Below are the code and all the weights of a small trained network. Each question names an input and a target symbol and asks about switching units off, where a switched-off unit gives its printed mean instead of its output.

import numpy as np


def w(rows, s, z=0):
    codes = np.array(rows[::2]) - 128.0
    scale = np.full(codes.shape[1], s)
    scale[-1] = z or s
    return codes * scale


def norm(h):
    return h / np.sqrt((h * h).mean(-1, keepdims=True) + 1e-5)


def f(y):
    return np.maximum(y, 0)


def softmax(a):
    e = np.exp(a - a.max(-1, keepdims=True))
    return e / e.sum(-1, keepdims=True)


def log_softmax(a):
    a = a - a.max(-1, keepdims=True)
    return a - np.log(np.exp(a).sum(-1, keepdims=True))


def net(x, mask):
    ids = ['γδεζθλμξπστφψ'.index(c) for c in x.split()]
    T = len(ids)
    res = E[ids] + P[:T]
    u = 0
    for l in range(2):
        q, k, v = (norm(res) @ M[l].T for M in (Q, K, V))
        z = softmax(np.where(np.tri(T) > 0, q @ k.T / 3**0.5, -1e9)) @ v
        res = res + np.where(mask[u], z, O[l][:, -1]) @ O[l][:, :-1]
        u += 1
        y = f(norm(res) @ A[l][:, :-1].T + A[l][:, -1])
        res = res + np.where(mask[u : u + 4], y, B[l][:, -1]) @ B[l][:, :-1]
        u += 4
    return log_softmax(norm(res)[-1] @ U[:, :-1].T + U[:, -1])


Q, K, V, O, A, B = {}, {}, {}, {}, {}, {}
E = w([
[140,128,26],'γ',
[59,139,107],'δ',
[70,139,150],'ε',
[146,105,33],'ζ',
[70,121,90],'θ',
[99,125,88],'λ',
[193,69,169],'μ',
[66,167,132],'ξ',
[88,155,104],'π',
[253,45,198],'σ',
[96,131,90],'τ',
[129,113,126],'φ',
[108,150,68],'ψ',
],0.0069)
P = w([
[178,111,193],'0',
[29,89,154],'1',
[5,110,127],'2',
[1,122,99],'3',
[5,114,95],'4',
[10,127,132],'5',
[24,130,116],'6',
[5,119,131],'7',
[101,121,117],'8',
[59,126,120],'9',
],0.0039)
Q[0] = w([
[40,151,115],'0.h0',
[195,81,101],'0.h0',
[1,242,165],'0.h0',
],0.0058)
K[0] = w([
[179,134,168],'0.h0',
[82,139,74],'0.h0',
[205,169,252],'0.h0',
],0.0042)
V[0] = w([
[8,25,88],'0.h0',
[68,113,191],'0.h0',
[111,4,85],'0.h0',
],0.0046)
O[0] = w([
[36,175,166,255],'0.h0',
[164,120,202,161],'0.h0',
[119,254,146,195],'0.h0',
],0.0073,0.0041)
A[0] = w([
[173,164,253,104],'0.n0',
[27,111,11,246],'0.n1',
[127,225,53,87],'0.n2',
[180,35,146,4],'0.n3',
],0.0045,0.0022)
B[0] = w([
[106,254,47,146],'0.n0',
[229,104,233,254],'0.n1',
[39,110,224,168],'0.n2',
[135,209,180,131],'0.n3',
],0.0041,0.0064)
Q[1] = w([
[167,2,93],'1.h0',
[49,177,139],'1.h0',
[194,21,65],'1.h0',
],0.0062)
K[1] = w([
[24,192,169],'1.h0',
[130,124,65],'1.h0',
[96,127,254],'1.h0',
],0.0086)
V[1] = w([
[174,136,2],'1.h0',
[99,215,194],'1.h0',
[142,209,98],'1.h0',
],0.0078)
O[1] = w([
[43,42,56,14],'1.h0',
[112,216,126,253],'1.h0',
[45,253,88,157],'1.h0',
],0.0061,0.0047)
A[1] = w([
[73,181,167,227],'1.n0',
[254,160,133,72],'1.n1',
[74,176,196,253],'1.n2',
[139,18,106,193],'1.n3',
],0.0071,0.0021)
B[1] = w([
[180,57,62,236],'1.n0',
[148,84,9,150],'1.n1',
[176,86,64,254],'1.n2',
[89,75,255,134],'1.n3',
],0.0063,0.0083)
U = w([
[5,12,24,213],'γ',
[131,197,166,62],'δ',
[186,169,181,106],'ε',
[87,140,135,5],'ζ',
[98,198,200,60],'θ',
[79,235,147,230],'λ',
[147,47,82,59],'μ',
[177,94,128,77],'ξ',
[167,2,226,197],'π',
[172,21,87,35],'σ',
[62,218,198,101],'τ',
[133,132,4,254],'φ',
[54,18,208,153],'ψ',
],0.0052,0.004)

Each question gives the input, a string of symbols that net reads in full, and the target symbol t.
The units are the heads (3 rows each of Q, K, V and O) and the neurons (one row each of A and B). Each row of codes is followed by its name. A weight is (code - 128) times the scale printed after its matrix; where a second scale follows, it is the last column's (O, A, B and U).
mask holds one flag per unit, layer by layer, with each layer's heads first. A switched-off unit (its flag False) gives its mean, the last column of its rows in O or B, instead of its output. The means were averaged over made-up inputs and are rounded, as every weight is.
A unit's drop is (log p(t) with every unit on - log p(t) with that unit switched off) / (log p(t) with every unit on - log p(t) with every unit switched off).
The circuit of an input: a set's keep is (log p(t) with only the set's units on - log p(t) with every unit switched off) / (log p(t) with every unit on - log p(t) with every unit switched off). Starting from all 10 units, units are removed one at a time, each time the one whose removal leaves the highest keep (on an exact tie, the one counted first), for as long as the keep stays at least 0.8.
circuit, biggest first: the units of the circuit, biggest drop first
k most important neurons: the k neurons with the biggest drops, biggest first
top k neurons in layer l: the k neurons of layer l with the biggest drops, biggest first
drop of u: that unit's drop, to one decimal
input π ψ δ γ γ λ λ θ, target π: circuit, biggest first -> [0.h0; 1.h0]
input γ λ τ σ δ π σ, target γ: circuit, biggest first -> [0.h0; 1.h0; 0.n0]
input π π λ φ φ π δ, target π: circuit, biggest first -> [0.h0; 1.h0]
input π λ ψ γ, target π: circuit, biggest first -> [0.h0; 1.h0; 0.n1]
input γ λ ξ γ π μ λ θ γ ξ, target γ: circuit, biggest first -> [0.h0; 1.h0]
input π φ ε, target π: circuit, biggest first -> [0.h0]
input γ ψ ψ σ, target γ: circuit, biggest first -> [0.h0; 1.h0; 0.n1]
input π ζ ζ ψ, target π: circuit, biggest first -> [0.h0; 1.h0; 0.n1]
input γ π λ λ π θ, target γ: circuit, biggest first -> [0.h0; 1.h0]
input π λ λ, target π: circuit, biggest first -> [0.h0; 1.h0]
input π σ γ ε γ λ γ ξ, target π: circuit, biggest first -> [0.h0; 1.h0; 0.n1]
input φ μ γ ε, target φ: top 2 neurons in layer 1 -> [1.n0; 1.n2]
input π φ γ γ, target π: top 2 neurons in layer 0 -> [0.n1; 0.n2]
input π σ δ γ π, target π: circuit, biggest first -> [0.h0; 1.h0; 0.n1]
input φ τ ξ, target φ: most important neuron -> [0.n0]
input γ λ φ λ γ γ, target γ: drop of 1.h0 -> 1.1
input π ε γ δ φ, target π: drop of 1.h0 -> 0.4
input γ π ψ ψ σ λ φ σ ε, target γ: drop of 0.h0 -> 1.0
